Below are the code and all the weights of a small trained network. Each question names an input and a target symbol and asks about switching units off, where a switched-off unit gives its printed mean instead of its output.

import numpy as np


def w(rows, s, z=0):
    codes = np.array(rows[::2]) - 128.0
    scale = np.full(codes.shape[1], s)
    scale[-1] = z or s
    return codes * scale


def f(y):
    return y / 2 * (1 + np.tanh(0.7978845608 * (y + 0.044715 * y**3)))


def softmax(a):
    e = np.exp(a - a.max(-1, keepdims=True))
    return e / e.sum(-1, keepdims=True)


def log_softmax(a):
    a = a - a.max(-1, keepdims=True)
    return a - np.log(np.exp(a).sum(-1, keepdims=True))


def net(x, mask):
    ids = ['αβεηθλμξτφψω'.index(c) for c in x.split()]
    T = len(ids)
    res = E[ids] + P[:T]
    u = 0
    for l in range(2):
        q, k, v = (res @ M[l].T for M in (Q, K, V))
        z = softmax(np.where(np.tri(T) > 0, q @ k.T / 3**0.5, -1e9)) @ v
        res = res + np.where(mask[u], z, O[l][:, -1]) @ O[l][:, :-1]
        u += 1
        y = f(res @ A[l][:, :-1].T + A[l][:, -1])
        res = res + np.where(mask[u : u + 12], y, B[l][:, -1]) @ B[l][:, :-1]
        u += 12
    return log_softmax(res[-1] @ U[:, :-1].T + U[:, -1])


Q, K, V, O, A, B = {}, {}, {}, {}, {}, {}
E = w([
[173,203,153,79],'α',
[150,63,188,113],'β',
[94,83,101,97],'ε',
[112,85,129,196],'η',
[168,115,194,122],'θ',
[7,159,70,184],'λ',
[151,120,187,160],'μ',
[76,39,178,78],'ξ',
[102,84,113,164],'τ',
[143,125,190,76],'φ',
[149,188,101,102],'ψ',
[101,152,59,107],'ω',
],0.018)
P = w([
[237,1,3,152],'0',
[66,95,128,68],'1',
[63,95,128,76],'2',
[60,94,128,56],'3',
[50,91,118,55],'4',
[61,94,126,62],'5',
[58,94,122,69],'6',
],0.0058)
Q[0] = w([
[82,161,164,102],'L0H0',
[99,213,155,106],'L0H0',
[35,5,205,127],'L0H0',
],0.022)
K[0] = w([
[148,57,151,105],'L0H0',
[126,95,165,108],'L0H0',
[233,59,6,202],'L0H0',
],0.023)
V[0] = w([
[112,110,54,250],'L0H0',
[97,96,191,21],'L0H0',
[191,148,36,243],'L0H0',
],0.0013)
O[0] = w([
[115,132,246,195,250],'L0H0',
[182,49,69,124,226],'L0H0',
[112,177,183,109,226],'L0H0',
],0.0012,0.00017)
A[0] = w([
[193,229,235,92,50],'L0N0',
[104,153,86,183,1],'L0N1',
[118,178,99,95,98],'L0N2',
[126,83,142,107,36],'L0N3',
[214,141,153,108,77],'L0N4',
[84,152,125,81,81],'L0N5',
[246,158,91,236,118],'L0N6',
[198,71,77,159,86],'L0N7',
[138,113,202,114,33],'L0N8',
[119,204,102,104,107],'L0N9',
[85,163,214,176,72],'L0N10',
[137,106,181,124,48],'L0N11',
],0.013,0.0049)
B[0] = w([
[179,19,45,162,254],'L0N0',
[82,216,110,185,133],'L0N1',
[189,217,94,184,174],'L0N2',
[37,93,192,148,153],'L0N3',
[99,228,147,116,157],'L0N4',
[116,128,126,210,202],'L0N5',
[209,89,200,182,136],'L0N6',
[107,110,196,1,149],'L0N7',
[48,182,132,137,184],'L0N8',
[194,240,106,176,185],'L0N9',
[118,66,66,91,138],'L0N10',
[60,146,149,141,154],'L0N11',
],0.014,0.0031)
Q[1] = w([
[175,3,53,50],'L1H0',
[61,171,97,156],'L1H0',
[86,106,168,83],'L1H0',
],0.033)
K[1] = w([
[236,38,121,3],'L1H0',
[42,133,113,139],'L1H0',
[90,121,231,115],'L1H0',
],0.026)
V[1] = w([
[61,220,109,9],'L1H0',
[149,203,249,144],'L1H0',
[111,85,172,118],'L1H0',
],0.012)
O[1] = w([
[57,225,186,91,215],'L1H0',
[173,130,198,255,221],'L1H0',
[141,191,92,154,253],'L1H0',
],0.0098,0.0018)
A[1] = w([
[177,52,99,100,128],'L1N0',
[198,237,47,78,115],'L1N1',
[160,208,134,176,91],'L1N2',
[245,234,71,82,29],'L1N3',
[44,107,174,119,118],'L1N4',
[12,66,94,121,55],'L1N5',
[75,94,130,190,6],'L1N6',
[211,123,117,64,57],'L1N7',
[79,145,80,205,173],'L1N8',
[157,138,80,110,23],'L1N9',
[126,117,234,125,139],'L1N10',
[171,103,99,146,41],'L1N11',
],0.011,0.012)
B[1] = w([
[72,93,120,76,237],'L1N0',
[200,164,183,134,226],'L1N1',
[70,166,135,206,182],'L1N2',
[69,49,67,173,183],'L1N3',
[122,155,216,110,230],'L1N4',
[109,142,111,250,207],'L1N5',
[145,106,147,199,153],'L1N6',
[153,165,64,168,167],'L1N7',
[143,127,91,57,248],'L1N8',
[129,122,187,224,140],'L1N9',
[140,108,67,87,209],'L1N10',
[183,184,237,78,183],'L1N11',
],0.021,0.011)
U = w([
[211,96,216,163,54],'α',
[195,129,117,218,130],'β',
[120,187,67,134,118],'ε',
[96,68,100,143,158],'η',
[98,77,210,178,146],'θ',
[121,39,192,119,101],'λ',
[254,186,88,98,244],'μ',
[138,95,71,59,146],'ξ',
[192,44,121,150,224],'τ',
[109,147,175,53,136],'φ',
[198,190,185,154,2],'ψ',
[197,91,187,86,85],'ω',
],0.0075,0.0071)

Each question gives the input, a string of symbols that net reads in full, and the target symbol t.
The units are the heads (3 rows each of Q, K, V and O) and the neurons (one row each of A and B). Each row of codes is followed by its name. A weight is (code - 128) times the scale printed after its matrix; where a second scale follows, it is the last column's (O, A, B and U).
mask holds one flag per unit, layer by layer, with each layer's heads first. A switched-off unit (its flag False) gives its mean, the last column of its rows in O or B, instead of its output. The means were averaged over made-up inputs and are rounded, as every weight is.
A unit's drop is (log p(t) with every unit on - log p(t) with that unit switched off) / (log p(t) with every unit on - log p(t) with every unit switched off).
The circuit of an input: a set's keep is (log p(t) with only the set's units on - log p(t) with every unit switched off) / (log p(t) with every unit on - log p(t) with every unit switched off). Starting from the 12 units with the biggest drops (on a tie, the unit counted first), units are removed one at a time, each time the one whose removal leaves the highest keep (on an exact tie, the one counted first), for as long as the keep stays at least 0.8.
units of the circuit, in order: the units of the circuit, biggest drop first
unit that matters most: the unit with the biggest drop
top k neurons: the k neurons with the biggest drops, biggest first
k most important neurons of layer l: the k neurons of layer l with the biggest drops, biggest first
input ξ θ φ ω τ τ ξ, target θ: units of the circuit, in order	(L1N5 L0N3)
input λ ψ θ φ ψ ξ η, target η: units of the circuit, in order	(L1H0 L1N5 L1N1)
input μ η φ, target α: units of the circuit, in order	(L0N6 L1H0 L1N11)
input ω μ τ, target θ: top 3 neurons	(L0N7 L0N0 L1N5)
input α μ μ μ λ φ, target λ: unit that matters most	L0N0
input ω ε θ ω λ, target ε: units of the circuit, in order	(L1N8 L1N5 L0N1)
input α α μ, target λ: top 3 neurons	(L0N0 L1N0 L0N6)
input η ε θ β η, target ω: top 2 neurons	(L1N11 L0N6)
input ξ ψ φ β, target φ: top 3 neurons	(L0N0 L1N4 L0N8)
input θ τ τ α ω η, target β: 2 most important neurons of layer 1	(L1N2 L1N6)
input ε θ ε ψ ω φ, target ψ: top 2 neurons	(L0N7 L0N0)
input ω φ η μ α ε η, target θ: top 2 neurons	(L0N7 L0N0)
input θ ω ξ τ, target β: top 2 neurons	(L0N7 L0N6)
input ω θ ω β ω ε, target θ: unit that matters most	L0N7
input α β ψ ω τ ε, target λ: top 4 neurons	(L0N0 L0N6 L1N0 L0N8)
input φ η θ ψ μ η, target φ: 3 most important neurons of layer 0	(L0N0 L0N4 L0N7)
input β β ω τ α ε, target ε: 3 most important neurons of layer 0	(L0N7 L0N0 L0N6)
input ε μ β α η, target ψ: top 2 neurons	(L0N7 L0N0)
input β ω ξ η φ φ, target ε: top 2 neurons	(L0N7 L0N0)
input ξ λ φ θ, target μ: unit that matters most	L1H0
input η ε μ θ ω φ φ, target ω: 2 most important neurons of layer 1	(L1N11 L1N0)
